Rows lie near named flat spaces through zero. A row that begins with a name and a colon came from that space; any other row is followed by the name of its block's space that it lies nearest.
z647_z431: [-23   7  55   3  49 -36  27   8 -14  24  23 -15  27 -42 -47  28   3  11
  12  22  -2  -2  33  -8  10  23 -42  30  -3]
z414_z96: [  2  59  14  -7 -69  -1  13 -16 -48  -1  33 -23  22 -25 -24  54  23 -48
  -5  66 -16   5 -27   7 -40  58   4  13 -48]
z647_z431: [  7  44  51 -31  30 -13  62 -18 -27   8  19 -22  32 -20 -17  10  44  12
  27  51  29  22  45 -12 -66  23 -16  36  -5]
z414_z96: [ -6   3   6 -17 -51  -6  -7 -34  28  20  41  13  44 -12   4  -2  19 -29
  19  37  48  16 -31   8 -13  17  34  -8   7]
z684_z562: [ 14  48 -27   6 -37  15  -3   6 -28 -14 -20   1  -2  21  20  -5  36 -26
  -7   6 -16 -22  -3   6 -31   3   9  -9 -31]
z676_z15: [-36 -50  28   0  -5  -3  14   7  -9  -1  28   3  20 -28 -37  17 -23  -1
 -39 -26   7   5   7 -28  35  12 -40  14  19]
z647_z431: [ 34 -16 -30  -4 -31 -54  16  44 -45 -34 -12  37 -62  -9  15  20 -28   0
 -63 -49 -35  -6  21  23  49 -19 -20   9  18]
z684_z562: [ 50   5  14 -14 -18 -10  49  67 -55 -41 -27  -5 -88   7  -3  40 -48  17
 -72 -13 -44   5   2  36   4   8 -30  52 -17]
z414_z96: [ -1   7  17 -14 -19 -15  30 -42  17  -9  47  -1  20 -12  -4   9 -14   2
  36  33  21  50 -10 -19  -7  26  33  13  13]
z684_z562: [-25   2  -1  16 -47  13 -10 -10  15   0  21   8  24   4  -5   1  -2 -19
  -5   2   1  -4 -41 -10  23  23  18  -2 -11]
z647_z431: [ -5  34  11   7 -15 -32  34  18 -57 -15   4   5 -15 -17 -14  37  15  13
 -35  -5 -44 -17  10  -1  29  31 -19  29 -17]
z676_z15: [ 10  63  37  43   4 -24  31  57 -32 -21   1 -28 -31  -8 -45  49 -52 -23
   6  30 -75  -8  -5  13  13  46 -34  51 -66]
z647_z431: [ -3 -14   7   3   2   2  -7   6  43  14  -3  17  -3  16  13 -21  -8  21
   5  -8  19  -4 -28  16  29  -6  24   7  13]
z414_z96: [ -8 -59 -16   3 -19 -15   1 -22  61 -19  43  35  35   1   7 -47 -44 -35
  32 -33  55  47  19 -39  16 -34  10 -21  51]
z684_z562: [ -9  41  79 -16  51   8  99  18 -21  -7 -10 -13 -11  16  -9   2  32  95
 -15   6  -1   2  15 -12  -3  39 -10  86  -4]
z676_z15: [ -6   2   6  -8  -2  16  16 -12  -3  -7   1  -3   1   9   6  -4  10  20
  -5  -2   5   7  -5 -12  -5   8  10   8   4]
z676_z15: [  0  -5  -4 -34 -24 -17  23 -42 -30  -7  24   8  -1 -19  11  22  25  28
 -19   6   8  24  -1 -10   5  17  23   1  26]
z684_z562: [-34 -79 -43  20 -61 -25 -61 -27  21  -4  53  26  17 -38 -20  23 -64 -52
 -17 -34  -9  20 -35 -22  81  -2   6 -51  31]
z684_z562: [-10  -6 -20  -1  22 -13 -14 -17 -22   5  -9   3  -3 -11   6   6  23  20
  -5 -18 -18 -12  18  -9  17  -9  -3 -20  13]
z684_z562: [ 63  23 -16  -4  -2  14  -9  51 -10 -15 -44 -17 -58  25  14   1 -31 -31
  -5  18 -16  -4   2  50 -54 -24 -10   4 -34]
z414_z96: [  0 -19  23 -12  40  15   3  -6 -25   2   1 -43 -18 -23 -33  39 -32  15
  -4  20 -21  21   9  -7 -19  12 -27   7  -6]
z647_z431: [-14  63 -19  20 -29  12   1 -27   5  -4  -3   9  20  30  28 -17  50   9
  29  11 -15 -18 -30 -11   4  24  50  -4 -24]
z647_z431: [ -1 -29  14 -24   3   8   3 -19 -14   2  17 -21  -5 -23 -18  29 -19   7
 -13  16   6  27  -3  -5 -13  10  -8   1  11]
z676_z15: [  1 -45  -4 -18  -3   8  -2 -38  28  -9  26  -3  -5  -4   4   0 -39  14
  14   0  20  49 -16 -17   6  -3  28 -11  33]
z414_z96: [-11 -11   4   8 -25  15 -44  39  18  41 -17  14  27   1  -6 -14  27 -41
 -32  -1  29 -56 -22  38   0 -13 -24 -12 -16]
z676_z15: [ -1  18  52  -1  33   3  49  -1   8  -8  19 -27   2  -3 -27  12 -28  21
  31  32   0  34   6 -15 -18  29  -6  44 -11]
z647_z431: [ 16 -52 -52   6  23 -24 -60 -19  50   6   5  17   5  -8  16 -33 -39 -41
  50 -19  24  22  27  -1   3 -60   9 -63  38]
z414_z96: [  5 -46 -30 -11  24  42 -42 -27  19   0 -19 -20 -23  13  15  -8 -26  17
   8 -10   1  18 -16  -5 -12 -26  19 -38  17]
z676_z15: [  1 -39 -25 -32 -18 -21 -46 -17  -5  40  -1  26   7 -27  18   6  41   3
 -36  -7  32 -24  -8  36  19 -22   8 -36  35]
z684_z562: [   2   15  -47   27  -40   -6    4   21  -76  -56  -24    4  -73    9
    8   46  -26   19  -66  -51 -105  -17  -18  -12   65   21   -2    2
  -22]
z647_z431: [ 44 -41 -41 -35 -22 -81   9 -20 -27 -26  27  37 -51 -37  24  29 -37   9
 -20 -21  -6  47  27  16  41 -23  18 -16  58]
z676_z15: [ -5 -43  35  19  24 -25  -5  24  30   3  34 -16  -3 -35 -54  28 -95 -31
  19  12  -8  32   2  -1  27   6 -36  14   0]
z647_z431: [  4 -39 -33  -6 -34  14 -25  -2 -35 -23  -2  -9 -36 -11  -5  35 -37 -13
 -48 -21 -33   9 -18  -3  16  -1  -8 -23   2]
z676_z15: [ 24  75 -11   6  10 -32  25   2 -32 -11 -10   3  10   4  15 -10  49 -19
  37  20 -13 -11  50   0 -43  -3  -2   3 -23]
z414_z96: [ -4 -28   6   7  41  36 -33  22  42  26 -39  -6 -19  26   9 -23 -11  34
  -4 -15   7 -25 -28  26  15 -21   5  -4   2]
z684_z562: [ -9   6 -37  15  -1  13 -55 -29  26  18  -3  -1  32   6  13 -23  21 -36
  44   9  10 -11  -5  -5 -18 -18  20 -50  -6]
z684_z562: [-22  -2 -34  30  63 -10  -5 -44   3 -27   3 -10   7   3   3 -18 -14  21
  62 -31 -38  26  47 -66  18 -17   7 -32  18]
z414_z96: [  6  38 -18  12  -9 -42  25  31 -64 -21 -15  21  -7  -9   3   7  39 -14
 -32 -30 -35 -34  53  -6   9  -6 -38   7 -11]
z414_z96: [ 15  29 -45  10  13 -16   0  25 -67 -24 -49  11 -37  10  24   1  41  13
 -36 -45 -54 -42  45  -1   7 -23 -24 -14  -9]
z676_z15: [-18 -48  48  -5  21  -9  -3  17  19  27  23 -11   5 -34 -44  28 -45   5
 -17  11  13   8 -14  13  29  13 -30  21  10]
[ 17 -27  17   0  65  -2 -28   1  76  33   0 -11  18   0  -6 -37 -36 -19
  74  26  50  22  19  17 -34 -39  -1 -15  15] : z676_z15
[-27  25 -23  29  41   9  -4 -45  11 -13   1  -9  30  15   9 -28  20  13
  64 -11 -19   9  26 -56  -2  -4  19 -25   0] : z684_z562
[ -1  23  46 -16  31  -7  27   7  -6  27  -1 -11  14 -11 -13   8  32  26
   4  30  18 -10  11  16 -20  16 -12  31  -6] : z676_z15
[ -5 -45  65 -24  48  13  20  23  22  28   6 -21   8 -19 -37   6 -27  18
 -11  16  43  12  10  12 -19  -1 -41  34  14] : z647_z431
[ -7  -3  -4  13  -6 -10  -1  13 -10  -8   4   5   5  -7 -11   3  -9 -21
  -7 -14 -11  -6  14 -10  11  -2 -20  -2  -4] : z676_z15
[  9  20  18  -1 -15  10  32  39 -14 -10 -21   8 -19  21   7  -5  13  16
 -37 -11  -3 -21  -7  16   0   8 -10  35 -14] : z647_z431
[ -5 -79 -37  10  23  27 -80   4  80  28 -17  17  20  15  15 -60 -29 -37
  23 -36  52  -9   0   7   2 -70  -2 -61  34] : z676_z15
[  7  -3 -11   5   4   8  23 -31  20 -39  16  -6 -18  19  11  -9 -45  18
  38  -5 -12  53  -6 -35   4   5  35   3  12] : z414_z96
[-17  13 -28  45  33 -45 -39  -2  19  12   5  14  32 -15  -8 -18   0 -39
  56 -13 -19 -20  37 -15  29 -23 -13 -37  -3] : z647_z431
[ 21   2  29 -44  25 -43  26 -43   1  20  37  -7   6 -38  -4  25   6  25
  35  52  33  47  17  14 -23  12  21  12  29] : z676_z15
[-15 -45  30 -51   9  17   2 -79 -17  15  54 -49  14 -53 -36  62 -22  23
   8  56  18  67 -18 -23 -30  38  13  -7  24] : z647_z431
[  7 -19  13  19  23 -11 -28  29  33  15   2 -11  -9 -12 -26   8 -58 -28
  20  13  -6   2  -8  23  12  -8 -18  -1 -11] : z676_z15
[ -4 -50  11   2  20 -17 -15  23  15  11   3   5 -14 -19 -19  10 -43   3
 -19 -19   1   0   1  12  37 -13 -25   1  19] : z647_z431
[ 27  50 -47 -25 -25  -1  -8 -32 -28   2 -27  18  -9  22  59 -15  85  20
   0   8   4 -20   0  20 -30 -11  49 -25   2] : z676_z15
[  2   2 -15  16   4  20 -17  16  32   1 -29  13 -15  37  26 -32   1  17
   2 -22  -2 -21 -23  13  19 -16  21  -4  -3] : z414_z96
[ 12  50 -40   5  -8 -29  -1   1 -37  -5 -18  25  24   4  29 -27  76 -32
  10 -13   1 -34  57  -5 -30 -27 -10 -26  -5] : z676_z15
[  3  44  14  11 -20  15  27  30  26   0 -26  26  -5  49  33 -38  36  32
  -9  -9  11 -32 -33  22  15   9  31  36 -15] : z647_z431
[ -3 -23   2 -15 -11   5  -9 -32  29  10  25   0  19  -7   1  -4  -9  -6
  20  17  33  27 -16  -4  -8   0  23 -12  19] : z414_z96
[ 39 -14  -3 -36 -15 -17  22 -13  66   4   1  47 -23  34  61 -47   3  49
  15  -3  64  30 -29  38  13 -24  73  15  51] : z647_z431
[-18  -9  28  11  36  -1  -9   4  49  30   5   2  26   1 -10 -21  -3  10
  32   8  26  -7  -5   5  12  -4   1   7   6] : z647_z431

Each name stands for a flat space through zero: a line, a plane or more. A row that begins with a name and a colon came from that space; any other row is followed by the name of the space it lies nearest, among the names in its block.
z704-z292: [ 11  23  22 -10   7   5  29   6  -9 -19  14   4 -21  -1 -16   7  -9  16
   9 -12 -13 -25  30   4 -10 -14 -10  -9 -17]
z343-z892: [-47  -9  -1  16  -1   9  17 -53  -9  13 -10  21  -7  28 -16  24  28  -4
 -10  14  16  -5 -19 -10  29   6  -4  14 -17]
z343-z892: [-16 -14   0  20   5   0   3 -29   0  19 -11  16  -6  11 -10  10  15  -1
   2   6   8 -10 -15 -14   6  -3  -8   5 -15]
z419-z313: [ 19  21   0 -12 -10 -13   0  26   5 -17  25  -6  23 -19  34   3   7  16
 -20   6 -26 -13  -3   4 -43  -5   4   3  21]
z878-z823: [-10  16 -11  -9 -31 -20 -36  26 -12 -39  44 -45  -6  26  29  33  31   3
 -21   6 -54 -11 -18  45   7  15  31   1   3]
z878-z823: [-49  -8  -6  11   1  13  36 -69 -10  33 -36  36  14   2 -16   5  15  -1
  -8  19  57 -13 -19 -21  45  21  -9  -1  -2]
z343-z892: [-16  25  -4 -22 -13   7  28  -5   4 -14  14  17  49 -18  38   3  13   8
 -47  23   4  19 -13  -8 -32   3   3  26  41]
z704-z292: [ 24  26  34 -36  18  35  32  32 -17 -41   4 -18 -50   0 -52 -21 -58  -5
  38 -36   3  20  75  26  31 -14  -8 -21 -20]
z878-z823: [ 40  -2  34   2  32  15  14  22  -6  -6  -7  -4 -67   5 -62 -16 -46   1
  61 -42  -5 -12  61   1   9 -31 -23 -26 -50]
z419-z313: [-20  25 -17 -26 -14  -6  25 -12  -9  -8  -4   6  33 -14  13  -4  -1  10
 -25  12  26  -9   8   3  22  31  15  -6  31]
z419-z313: [-21  48 -47 -59   5 -40  51   8  -2 -36   8  16  19  21 -27  -7 -31  21
 -29 -18  17  -1  94 -16  29  38  37  16  28]
z878-z823: [-17 -25 -17   2   4  23   5 -25  26  35 -33  36  66 -27  31 -30  -1 -24
 -34  29  49  73 -39 -41 -26   0  -9  40  50]
z704-z292: [ 21  13 -39 -13   2 -60 -17  37  11 -12  18 -10   4  14   0   1  -8  20
  -4 -19 -28 -28  43  -9 -15  15  28   1   6]
z704-z292: [-22  16 -18  25 -13 -61   4 -26  -3   2  36  16  -3  32  16  60  65  44
 -27  12 -49 -95 -17 -14 -31   4  11   7 -25]
z419-z313: [ 45 -30  25  37  16  -2 -45  35  17   6  20 -14 -40  11  -1   8   7  -7
  30 -16 -57   3 -16  -3 -60 -50 -20   9 -38]
z704-z292: [ -7  24 -30 -45   4  -7  29  16  12 -21   0  15  43  -7   6 -24 -29  -2
 -34  -1  22  49  46 -18  -7  17  20  30  48]
z878-z823: [  4   5 -19  -7   3 -18  10  -1   8  12 -11  15  26 -15   7 -13  -7   9
  -9   2  18  -9  10 -20  -8  12   5   0  19]
z343-z892: [-10  21  15 -11   8   6  33  -3  -5 -27  24  12 -21  23 -18  20   4  10
  -8  -7 -23  -2  30  -3 -15 -19  -5  20 -18]
z878-z823: [ -9  12   1  17  -6 -18  30 -40  -5  30  -9  33  26 -27  19  14  30  33
 -13  20  18 -73 -27 -22 -17   9 -13 -18   2]
z704-z292: [-21  -7  32  -2   1  53  12 -21 -19  -9 -13 -10 -32  10 -28  -2 -11 -25
  20  -1  21  34  -4  25  50  -6 -13  -8 -19]
z419-z313: [ -5 -16  24  14   4  34   0 -16  -3  10 -11   3 -10  -4  -5  -3   2 -16
  10   6  11  22 -24   3   4 -16 -19   1 -10]
z343-z892: [ 42  13  -5 -12  -3 -22 -22  55  13 -20  28 -19  13 -16  29  -7  -8  10
  -7  -8 -41   0  11   6 -53 -11   9   3  18]
z419-z313: [-13  23  -9 -24   9 -11  32   2  -3 -27  15  11 -13  27 -27   9 -11   9
  -9 -14  -8   3  53  -8   6   1  10  19  -6]
z704-z292: [ -4   1  33   5   3  33  14 -13 -15  -6  -1  -3 -30   1 -19   6  -2  -5
  19  -3   2  -3  -3  16  17 -14 -18 -13 -24]
z704-z292: [ 54  -7 -38   8   4 -67 -43  51  27  18   7  -8  24 -20  28 -16  -7  20
   3 -13 -28 -36  10 -22 -55   5  16  -9  17]
z878-z823: [ 68  -8  16 -14  23   9 -32  81  21 -27  18 -29 -28  -6 -11 -33 -52 -18
  31 -36 -40  57  45   7 -48 -40  -5   9  -4]
z343-z892: [-63   5  -1  19  -4 -14  19 -48 -10 -21  38  20 -35  79 -20  71  62  10
 -30  10 -48 -20  -6  -7   1 -13   6  47 -45]
z878-z823: [-67  -4   0  16 -32  18  -2 -58 -20   2   5  -2  11  24  24  42  60  -8
 -34  39   4  -5 -69  22  40  21   8  10   0]
z343-z892: [ 42 -30  -2  33  14 -12 -17   2  27  57 -30  26  35 -50  27 -29  -3   5
  12   8  21 -15 -36 -42 -58 -16 -25  -9  14]
z419-z313: [ 28 -44 -10  17  17   7 -39  14  18  39 -42  -5   2 -18 -11 -43 -34 -29
  34 -11  34  40  -8 -14  12   0  -7 -11   5]
z343-z892: [-17  39  30 -34  12  38  77 -17 -11 -31   8  31  -2  -4 -22   0 -18   9
 -16  -2  16  19  45  -9  -8 -18 -18  19   3]
[  1 -19  -7  16   0  -2 -14 -12   4  27 -20   4  10 -11   6  -9   4  -5
   6   7  19  -4 -24  -8   7   7  -4  -9   3] : z343-z892
[ -6  -2  44 -12  -1  82  32 -18  -2   4 -23  15  32 -49  21 -30 -17 -27
 -11  25  47  72 -37   3 -10 -20 -33   9  33] : z419-z313
[ -20    1   16   -3   10    8   -2   -1  -31  -36   12  -33 -101   72
  -83   26  -16  -11   50  -40  -23  -11   60   41   87    0   10  -19
  -73] : z343-z892
[ 21 -11  19  10  20  17  16  -3  10  20 -18  22  -2 -22 -11 -19 -18  -1
  17  -5  17   7   4 -24 -26 -24 -26   0  -6] : z878-z823
[ -4  15 -39 -28 -18 -34 -30  36   1 -32  23 -34  12  22  14   3  -3  -2
 -20  -6 -24  14  22  23  19  31  42   7  24] : z878-z823
[-32  15 -51 -13 -33 -41 -11 -11   6   2   9   1  71  -7  60  13  38  13
 -61  34   4 -12 -37  -4  -4  45  36  15  56] : z878-z823
[-30 -23   2  31 -11  -1 -29 -30 -14  10   0 -16 -33  36 -11  32  35  -9
  12   7 -12 -21 -37  20  43   8   4  -9 -36] : z704-z292
[  7  13 -27 -16   4 -33  10   8   3   3  -7   6  14  -6  -7 -12 -17  15
  -1 -10  14 -23  35 -13   9  22  15 -10  13] : z878-z823
[-13  -2  46  26 -16  31 -15 -12 -22 -19  31 -25 -45  22   5  44  42  -3
   9  10 -47 -21 -47  42   2 -25 -15  -8 -42] : z878-z823
[-10 -18  12  -3   1  41 -11  -5  -8   0 -21 -16 -16   4 -19 -18 -21 -32
  19  -2  26  51  -6  20  47   3  -3  -5  -3] : z704-z292
[ 31  -5  41  21   8  14 -10  13 -15  -2   5 -21 -59  -1 -27   7  -8   5
  50 -21 -23 -42   5  25   6 -25 -22 -39 -50] : z704-z292
[ 29   3  14  -7  13   7   4  23  -1  -5  -5  -7 -19 -12 -19 -19 -32   0
  27 -20   2   0  30   4   0 -10  -8 -17  -9] : z343-z892
[-13  -3 -29 -17 -31   3 -30   3  -3   9 -20 -25  57 -32  47 -23   0 -17
 -24  25  38  27 -43  24  38  47  25 -16  57] : z343-z892
[ 33 -26   5  17  14   6 -14   3   9  41 -40   4   3 -37  -7 -37 -28  -7
  36  -8  37  -6  -8 -14   4  -1 -18 -31   0] : z343-z892
[ 16 -31  27  38   3  17 -33   0   4  18   0 -10 -25   1   4   8  17 -12
  23   2 -22  -1 -44   6 -20 -29 -21  -5 -29] : z419-z313
[  0  44   8 -35  -5   2  38  22   2 -48  44   9  20  -1  23  14   5  18
 -42   5 -35  15  26   0 -54 -16   4  34  23] : z343-z892
[-85  -2 -55 -11 -20 -11  23 -74  -8  24 -37  29  55  18   6   6  26  -9
 -48  35  71  14 -23 -17  78  65  30  17  39] : z878-z823
[ 27  13  25   5  27  -9  36  -3 -17   5 -11   9 -64   2 -67  -2 -33  26
  59 -39   7 -75  66  -4  26 -11 -21 -48 -57] : z878-z823
